[155 125 106 152 157] out 157, 155

[152 129 126 112 129 109 125] out 125, 152

[[112 135 118 121 115]
 [112 136 118 121 115]
 [145 101 136 128 145]] out 115, 145

[[121 130 129 129]
 [100 146 142 143]
 [111 143 139 138]] out 129, 111

[[112 149 113 152  99 111 157]
 [152 133 133 103 133 158 117]
 [100 100 152 124 115 148 151]] out 157, 100

[[128 143 138 127 109]
 [158 134 104 114 155]] out 109, 158

[119 131 155 134] out 134, 119
---
array([[119, 124, 135, 149, 150],
       [138,  99, 138, 114,  98],
       [116, 128, 112, 132, 125]]) Out: 138

array([[150, 125, 102, 140, 123],
       [146, 112, 107, 134, 109]]) Out: 146

array([[112, 131, 122, 132, 131, 125, 122],
       [106, 136, 138, 127, 128, 123, 138]]) Out: 106

array([[104, 113, 110, 112, 113, 109],
       [104, 112, 101, 102, 103, 117]]) Out: 104

array([[107, 120, 126, 129, 115, 102],
       [119, 124, 125, 127, 129, 133],
       [115, 115, 126, 113, 121, 119]]) Out: 119

array([[116, 146, 151, 125, 132, 121, 140],
       [130, 129, 114, 111, 137, 122, 132]]) Out: 130
---
[[127 149 150 150 151 150 150]
 [128 128 129 149 151 150 150]] ans = 127, 150

[152 124 150 119 125] ans = 152, 125

[134 141 135 106 125] ans = 134, 125

[156 122 115 109 126 106] ans = 156, 106

[105 114 143 115 119] ans = 105, 119

[121 114 104 134] ans = 121, 134

[[118 124 125 111 126]
 [137 125 100 129 131]] ans = 118, 131
---
123,136,138,147,131,121,99 -> 123
128,128,131,106 -> 128
122,117,120,144,100,115 -> 122
145,120,116,158 -> 145
128,154,136,119,147 -> 128
115,104,129,106,118,119 -> 115
---
[151 135 145 138  98] 151
[149 141 132 119 118 117 154] 149
[111 112 108 105 116 120] 111
[149 139 138 106 131 155 134] 149
[130 105 120 110 103 103] 130
[112 149 121 152 114] 112
---
(127, 124, 141, 138, 155, 143, 157) ans = 127
((146, 138, 124, 117, 115), (102, 141, 126, 131, 121), (157, 137, 117, 115, 114)) ans = 146
((106, 118, 110, 121, 129), (117, 129, 115, 125, 124), (121, 143, 137, 111, 124)) ans = 106
((133, 126, 120, 138, 151, 130, 134), (134, 135, 103, 132, 144, 138, 105), (112, 122, 130, 131, 130, 119, 128)) ans = 133
(131, 133, 152, 98, 123) ans = 131
((136, 151, 148, 113, 115, 127, 156), (106, 111, 116, 144, 135, 106, 133)) ans = 136
(99, 125, 127, 101, 127) ans = 99
---
[[136 132 145 143 148 150]
 [139 111 105 109 121 105]
 [120 115 114 116 141 116]]
139

[[137 153 109 117 132 123]
 [132 148 124 121 135 124]
 [124 110 133 128 120 136]]
132

[[112 111 125 108 111 110]
 [147 106 135 109 133 141]
 [128 131 144 116 148 116]]
147

[[143 140 142 140 120]
 [142 127 152 117 130]
 [121 125 137 105 131]]
142

[[125 150 132  98 119 124 124]
 [113 116 134 139 127 145 129]
 [129 128 135 111 129 125 122]]
113

[[105 117 119 113]
 [140 156 109 130]
 [141 156 109 131]]
140
---
[107 134 144 118 126 136]	107, 136

[150 118 124 119 133 129]	150, 129

[102 130 149 111  98 147]	102, 147

[144 105 109 154 129 151]	144, 151

[136 107 103 129 122 148]	136, 148

[144 155 111 136 135]	144, 135

[[126 124 117 130]
 [142 121 119 152]
 [131 121 119 103]]	126, 103

[150 137 145 133 101 111]	150, 111

[105 105 118 136 103 104 134]	105, 134

[[101 114 109 105]
 [111 112 153 104]
 [139 143 139 152]]	101, 152
---
[[147 151 129 133 111 115]
 [137 140 137 124 121 114]]: 147, 114

[116 103 130 103 129 131 124]: 116, 124

[ 98 131 129 117 129]: 98, 129

[140 151 144 150 147]: 140, 147

[[155 128 104 122]
 [135 123 117 135]
 [109 128 136 133]]: 155, 133

[[109 116 105 141 141]
 [121 135 108 142 136]]: 109, 136
---
125  116  108  103  128 → 125, 128

130  122  105  120  141
136  127  122  108  121
125  138  114  123  146
→ 130, 146

153  103  116  117  129  149 → 153, 149

134  149  137  154  124  139 → 134, 139

106  115  131  133  152  154 → 106, 154

153  128  137  118  123 → 153, 123
---
array([[110, 146, 142, 114, 107],
       [111, 118, 136, 135, 144],
       [119, 119, 136, 151, 149]]) ⇒ 136

array([[149, 125, 127, 128, 149, 145, 125],
       [149, 126, 126, 125, 149, 144, 125],
       [109, 122, 132, 142, 110, 111, 123]]) ⇒ 132

array([[123, 123, 143, 124],
       [126, 154, 126, 123],
       [130, 144, 125, 126]]) ⇒ 125

array([[129, 116, 126, 142, 123, 126, 135],
       [131, 105, 127, 125, 137, 123, 134],
       [109, 129, 109, 124, 120, 125, 133]]) ⇒ 109

array([[149, 132, 120, 129, 137, 109, 134],
       [105, 118, 143, 128, 133, 108, 111],
       [104, 116, 141, 127, 129, 110, 111]]) ⇒ 141

array([[114, 128, 105, 124, 141],
       [ 99, 150, 109, 110, 107],
       [112, 147, 149, 133, 148]]) ⇒ 149

array([[126, 126, 126, 103, 105, 125, 126],
       [108, 108, 108, 130, 131, 107, 108],
       [114, 114, 114, 110, 110, 115, 114]]) ⇒ 114
---
[[152 109 126 129 151 113]
 [134 116 134 139 118 152]
 [125 113 137 149 118 151]] 151

[128 153  99 132 111 114] 114

[[110 125 152 156 122 109]
 [113 124 147 149 118 111]
 [136 125 144 143 126 121]] 121

[[124 127 132 129 139]
 [135 136 129 128 130]
 [120 151 125  98 155]] 155

[114 135 100 134 151 133] 133

[[129 118 116 149]
 [124 113 122 103]
 [148 144 148 147]] 147
